Below are the code and all the weights of a small trained network. Each question names an input and a target symbol and asks about switching units off, where a switched-off unit gives its printed mean instead of its output.

import numpy as np


def w(rows, s, z=0):
    codes = np.array(rows[::2]) - 128.0
    scale = np.full(codes.shape[1], s)
    scale[-1] = z or s
    return codes * scale


def norm(h):
    return h / np.sqrt((h * h).mean(-1, keepdims=True) + 1e-5)


def f(y):
    return np.maximum(y, 0)


def softmax(a):
    e = np.exp(a - a.max(-1, keepdims=True))
    return e / e.sum(-1, keepdims=True)


def log_softmax(a):
    a = a - a.max(-1, keepdims=True)
    return a - np.log(np.exp(a).sum(-1, keepdims=True))


def net(x, mask):
    ids = ['αβγεζηξσφω'.index(c) for c in x.split()]
    T = len(ids)
    res = E[ids] + P[:T]
    r = norm(res)
    for j in range(2):
        rows = slice(4 * j, 4 * j + 4)
        q, k, v = (r @ M[0][rows].T for M in (Q, K, V))
        z = softmax(np.where(np.tri(T) > 0, q @ k.T / 4**0.5, -1e9)) @ v
        o = O[0][rows]
        res = res + np.where(mask[j], z, o[:, -1]) @ o[:, :-1]
    y = f(norm(res) @ A[0][:, :-1].T + A[0][:, -1])
    res = res + np.where(mask[2:10], y, B[0][:, -1]) @ B[0][:, :-1]
    return log_softmax(norm(res)[-1] @ U[:, :-1].T + U[:, -1])


Q, K, V, O, A, B = {}, {}, {}, {}, {}, {}
E = w([
[200,157,215,212,86],'α',
[154,205,175,156,69],'β',
[185,193,199,195,83],'γ',
[173,127,154,185,114],'ε',
[157,206,149,177,82],'ζ',
[139,167,121,98,80],'η',
[157,150,164,138,98],'ξ',
[168,154,182,159,95],'σ',
[108,214,204,10,79],'φ',
[177,62,244,57,152],'ω',
],0.013)
P = w([
[71,84,65,152,82],'0',
[189,112,158,123,8],'1',
[177,126,65,113,115],'2',
[93,105,174,146,69],'3',
[10,122,88,171,166],'4',
[165,139,172,119,93],'5',
[194,178,82,116,193],'6',
[99,147,209,150,107],'7',
[25,164,141,163,194],'8',
[144,154,193,137,125],'9',
],0.017)
Q[0] = w([
[130,138,213,143,43],'head 1',
[181,77,110,75,106],'head 1',
[176,99,14,118,99],'head 1',
[251,205,156,112,140],'head 1',
[76,105,172,143,71],'head 2',
[193,119,133,120,75],'head 2',
[133,167,167,104,177],'head 2',
[103,89,132,107,88],'head 2',
],0.028)
K[0] = w([
[154,121,210,74,122],'head 1',
[98,57,127,125,134],'head 1',
[71,76,57,157,30],'head 1',
[6,141,204,178,160],'head 1',
[182,196,132,120,77],'head 2',
[88,121,152,162,64],'head 2',
[103,147,111,164,181],'head 2',
[155,119,113,125,54],'head 2',
],0.027)
V[0] = w([
[179,55,146,251,157],'head 1',
[150,128,44,167,138],'head 1',
[141,54,98,117,188],'head 1',
[112,209,128,133,68],'head 1',
[120,154,141,115,106],'head 2',
[132,36,118,122,174],'head 2',
[101,188,77,126,86],'head 2',
[123,138,216,82,96],'head 2',
],0.028)
O[0] = w([
[164,83,159,254,182,101],'head 1',
[170,78,104,129,164,9],'head 1',
[133,53,148,151,94,72],'head 1',
[131,198,94,93,160,149],'head 1',
[147,153,143,146,120,170],'head 2',
[38,113,102,101,154,13],'head 2',
[162,98,169,146,108,176],'head 2',
[117,230,144,147,130,205],'head 2',
],0.025,0.015)
A[0] = w([
[114,161,139,121,203,58],'neuron 1',
[151,101,77,134,183,240],'neuron 2',
[2,91,86,129,143,11],'neuron 3',
[138,47,60,100,85,204],'neuron 4',
[140,88,210,150,12,126],'neuron 5',
[116,146,140,155,163,41],'neuron 6',
[125,124,120,120,129,2],'neuron 7',
[62,96,138,172,226,6],'neuron 8',
],0.04,0.002)
B[0] = w([
[137,107,97,194,139,156],'neuron 1',
[48,82,122,75,94,158],'neuron 2',
[68,195,127,164,255,191],'neuron 3',
[146,150,214,180,206,138],'neuron 4',
[202,108,196,213,66,255],'neuron 5',
[111,116,94,137,177,153],'neuron 6',
[140,138,124,125,126,128],'neuron 7',
[167,231,107,121,46,177],'neuron 8',
],0.041,0.026)
U = w([
[47,85,218,75,153,155],'α',
[50,93,62,130,58,166],'β',
[154,76,104,63,143,213],'γ',
[157,72,55,171,195,121],'ε',
[255,158,87,88,164,2],'ζ',
[160,128,215,74,210,77],'η',
[106,170,10,197,40,7],'ξ',
[9,184,174,177,188,127],'σ',
[83,205,156,22,35,119],'φ',
[95,103,223,171,6,166],'ω',
],0.0093,0.0047)

Each question gives the input, a string of symbols that net reads in full, and the target symbol t.
The units are the heads (4 rows each of Q, K, V and O) and the neurons (one row each of A and B). Each row of codes is followed by its name. A weight is (code - 128) times the scale printed after its matrix; where a second scale follows, it is the last column's (O, A, B and U).
mask holds one flag per unit, heads first, then neurons. A switched-off unit (its flag False) gives its mean, the last column of its rows in O or B, instead of its output. The means were averaged over made-up inputs and are rounded, as every weight is.
A unit's drop is (log p(t) with every unit on - log p(t) with that unit switched off) / (log p(t) with every unit on - log p(t) with every unit switched off).
The circuit of an input: a set's keep is (log p(t) with only the set's units on - log p(t) with every unit switched off) / (log p(t) with every unit on - log p(t) with every unit switched off). Starting from all 10 units, units are removed one at a time, each time the one whose removal leaves the highest keep (on an exact tie, the one counted first), for as long as the keep stays at least 0.8.
units of the circuit, in order: the units of the circuit, biggest drop first
top k neurons: the k neurons with the biggest drops, biggest first
heads that matter: for each layer, one digit per head in row order, 1 if its drop is at least 0.15 and else 0, layers parted by /
input γ ξ σ φ φ γ α ε φ, target ξ: top neuron => (neuron 8)
input σ ζ γ ω ω ω ζ ω φ, target γ: heads that matter => 11
input η ω ω β ω φ γ φ ε γ, target φ: heads that matter => 10
input β ω φ ω α, target φ: heads that matter => 10
input ω ω φ φ η ω ω, target η: heads that matter => 11
input ω β σ ω ω, target β: top 2 neurons => (neuron 2; neuron 5)
input η ω φ, target η: units of the circuit, in order => (head 1; head 2; neuron 4; neuron 5)
input γ ω γ ω ξ σ η ξ ω, target η: units of the circuit, in order => (head 1; head 2; neuron 4; neuron 5)
input φ γ φ φ α ω φ α ξ, target φ: heads that matter => 10
input ζ ω σ, target γ: heads that matter => 11
input ω ε ζ ω ε σ α ε β, target ξ: top 4 neurons => (neuron 8; neuron 5; neuron 3; neuron 2)
input η ζ σ ω ω φ φ, target σ: heads that matter => 01
input σ ω φ γ ζ ω ε, target γ: top 2 neurons => (neuron 5; neuron 2)
input ω σ σ, target σ: units of the circuit, in order => (head 2)
input ε α ξ β ε, target α: top 3 neurons => (neuron 2; neuron 5; neuron 4)
input ε γ γ β φ σ, target φ: top 2 neurons => (neuron 5; neuron 3)
input σ ε β, target β: top 3 neurons => (neuron 2; neuron 5; neuron 3)
input α ξ γ ω ζ ζ γ σ ε, target ε: top 3 neurons => (neuron 5; neuron 3; neuron 8)
input ε ω β φ ζ φ ω, target γ: top 4 neurons => (neuron 5; neuron 2; neuron 3; neuron 8)
input β ε ξ ω α, target α: top 3 neurons => (neuron 2; neuron 5; neuron 4)
